Here is a tiny trained network, its code and every weight. The questions are about switching its units off for an input and a target symbol, where a switched-off unit gives its printed mean instead of its output.

import numpy as np


def w(rows, s, z=0):
    codes = np.array(rows[::2]) - 128.0
    scale = np.full(codes.shape[1], s)
    scale[-1] = z or s
    return codes * scale


def norm(h):
    return h / np.sqrt((h * h).mean(-1, keepdims=True) + 1e-5)


def f(y):
    return np.maximum(y, 0)


def softmax(a):
    e = np.exp(a - a.max(-1, keepdims=True))
    return e / e.sum(-1, keepdims=True)


def log_softmax(a):
    a = a - a.max(-1, keepdims=True)
    return a - np.log(np.exp(a).sum(-1, keepdims=True))


def net(x, mask):
    ids = ['αβγδεηθμξπστφψω'.index(c) for c in x.split()]
    T = len(ids)
    res = E[ids] + P[:T]
    r = norm(res)
    for j in range(2):
        rows = slice(3 * j, 3 * j + 3)
        q, k, v = (r @ M[0][rows].T for M in (Q, K, V))
        z = softmax(np.where(np.tri(T) > 0, q @ k.T / 3**0.5, -1e9)) @ v
        o = O[0][rows]
        res = res + np.where(mask[j], z, o[:, -1]) @ o[:, :-1]
    y = f(norm(res) @ A[0][:, :-1].T + A[0][:, -1])
    res = res + np.where(mask[2:14], y, B[0][:, -1]) @ B[0][:, :-1]
    return log_softmax(norm(res)[-1] @ U[:, :-1].T + U[:, -1])


Q, K, V, O, A, B = {}, {}, {}, {}, {}, {}
E = w([
[145,86,79,157],'α',
[176,130,171,171],'β',
[132,91,72,166],'γ',
[123,98,82,159],'δ',
[149,74,130,64],'ε',
[175,159,64,132],'η',
[127,93,118,162],'θ',
[128,85,103,175],'μ',
[90,174,107,174],'ξ',
[121,89,106,177],'π',
[106,135,196,158],'σ',
[117,70,123,189],'τ',
[120,91,110,176],'φ',
[127,93,114,164],'ψ',
[247,254,167,50],'ω',
],0.0077)
P = w([
[114,1,80,218],'0',
[131,28,102,221],'1',
[137,50,113,219],'2',
[144,67,122,208],'3',
[144,85,129,197],'4',
[146,97,132,187],'5',
[147,112,135,174],'6',
[152,126,135,160],'7',
[157,148,141,148],'8',
[158,167,134,144],'9',
],0.0048)
Q[0] = w([
[106,131,133,175],'h1',
[124,150,102,212],'h1',
[152,130,132,253],'h1',
[174,125,100,136],'h2',
[91,130,136,115],'h2',
[126,150,126,127],'h2',
],0.048)
K[0] = w([
[111,165,157,96],'h1',
[143,220,137,48],'h1',
[185,250,179,154],'h1',
[132,182,140,71],'h2',
[109,72,103,163],'h2',
[71,131,96,138],'h2',
],0.023)
V[0] = w([
[122,142,5,139],'h1',
[60,86,202,121],'h1',
[220,60,132,73],'h1',
[174,181,119,174],'h2',
[212,39,158,47],'h2',
[139,158,153,102],'h2',
],0.017)
O[0] = w([
[196,107,45,45,208],'h1',
[195,87,187,222,21],'h1',
[107,208,220,73,42],'h1',
[95,207,91,119,253],'h2',
[254,89,191,22,80],'h2',
[195,158,106,193,26],'h2',
],0.012,0.0058)
A[0] = w([
[78,89,159,126,82],'n1',
[161,155,49,117,110],'n2',
[161,184,175,74,252],'n3',
[123,188,187,122,63],'n4',
[106,131,97,33,130],'n5',
[108,123,26,117,116],'n6',
[248,235,88,162,21],'n7',
[144,196,173,123,101],'n8',
[103,191,194,118,14],'n9',
[81,177,39,171,150],'n10',
[76,152,154,165,157],'n11',
[200,206,62,111,22],'n12',
],0.015,0.0031)
B[0] = w([
[109,114,132,88,156],'n1',
[185,133,128,148,208],'n2',
[202,97,129,119,228],'n3',
[157,151,95,168,174],'n4',
[100,201,180,163,230],'n5',
[108,85,56,144,254],'n6',
[100,252,170,155,168],'n7',
[138,168,83,155,177],'n8',
[165,171,97,182,177],'n9',
[186,80,129,76,252],'n10',
[148,94,164,165,176],'n11',
[81,115,169,79,184],'n12',
],0.034,0.009)
U = w([
[162,201,166,124,209],'α',
[205,166,115,200,1],'β',
[98,175,102,159,63],'γ',
[79,160,99,158,24],'δ',
[219,88,196,68,79],'ε',
[106,174,96,7,98],'η',
[88,125,192,81,175],'θ',
[60,140,138,122,136],'μ',
[159,86,48,130,198],'ξ',
[61,130,128,118,80],'π',
[121,85,199,200,196],'σ',
[79,57,182,38,74],'τ',
[55,121,129,112,82],'φ',
[95,128,158,101,111],'ψ',
[139,147,149,111,95],'ω',
],0.017,0.0041)

Each question gives the input, a string of symbols that net reads in full, and the target symbol t.
The units are the heads (3 rows each of Q, K, V and O) and the neurons (one row each of A and B). Each row of codes is followed by its name. A weight is (code - 128) times the scale printed after its matrix; where a second scale follows, it is the last column's (O, A, B and U).
mask holds one flag per unit, heads first, then neurons. A switched-off unit (its flag False) gives its mean, the last column of its rows in O or B, instead of its output. The means were averaged over made-up inputs and are rounded, as every weight is.
A unit's drop is (log p(t) with every unit on - log p(t) with that unit switched off) / (log p(t) with every unit on - log p(t) with every unit switched off).
The circuit of an input: a set's keep is (log p(t) with only the set's units on - log p(t) with every unit switched off) / (log p(t) with every unit on - log p(t) with every unit switched off). Starting from the 12 units with the biggest drops (on a tie, the unit counted first), units are removed one at a time, each time the one whose removal leaves the highest keep (on an exact tie, the one counted first), for as long as the keep stays at least 0.8.
units of the circuit, in order: the units of the circuit, biggest drop first
most important unit: the unit with the biggest drop
k most important neurons: the k neurons with the biggest drops, biggest first
which heads matter: for each layer, one digit per head in row order, 1 if its drop is at least 0.15 and else 0, layers parted by /
drop when u is switched off: that unit's drop, to one decimal
input α μ ω γ σ, target α: most important unit => h1
input ε ω φ θ τ τ α δ ξ, target α: which heads matter => 10
input η η δ μ ξ η σ ω, target α: which heads matter => 00
input τ ψ μ θ ξ σ π τ η, target η: which heads matter => 00
input ξ φ θ ε φ ψ η ξ ω γ, target α: units of the circuit, in order => [h2, n7]
input δ ξ τ ξ θ φ σ ω π, target α: which heads matter => 01
input φ η φ π, target η: which heads matter => 10
input β ξ μ σ σ ε τ θ, target ε: 2 most important neurons => [n5, n6]
input η τ θ ξ σ ε τ δ, target ε: which heads matter => 01
input ξ ξ ξ β π ξ π σ η γ, target η: which heads matter => 10
input ω τ ξ ξ μ, target α: which heads matter => 00
input α π τ θ γ α, target α: which heads matter => 11
input θ ξ τ μ φ η δ, target η: which heads matter => 10
input θ ξ ξ τ ω π μ α, target α: most important unit => h2
input θ η δ σ ξ ε φ τ, target ε: which heads matter => 01
input τ σ ξ π η τ τ ω μ, target α: which heads matter => 01
input ω γ ξ, target α: which heads matter => 00
input φ ξ ξ ε σ α, target σ: which heads matter => 10
input α σ η η π β σ σ α, target σ: drop when h1 is switched off => 0.9
input δ τ θ η τ, target η: drop when h1 is switched off => 0.8
input σ γ τ π π ξ θ θ η ψ, target η: units of the circuit, in order => [h1]
input σ ξ τ σ τ σ δ π, target σ: drop when h1 is switched off => 0.9
input ξ θ ε, target ε: drop when h2 is switched off => 2.4
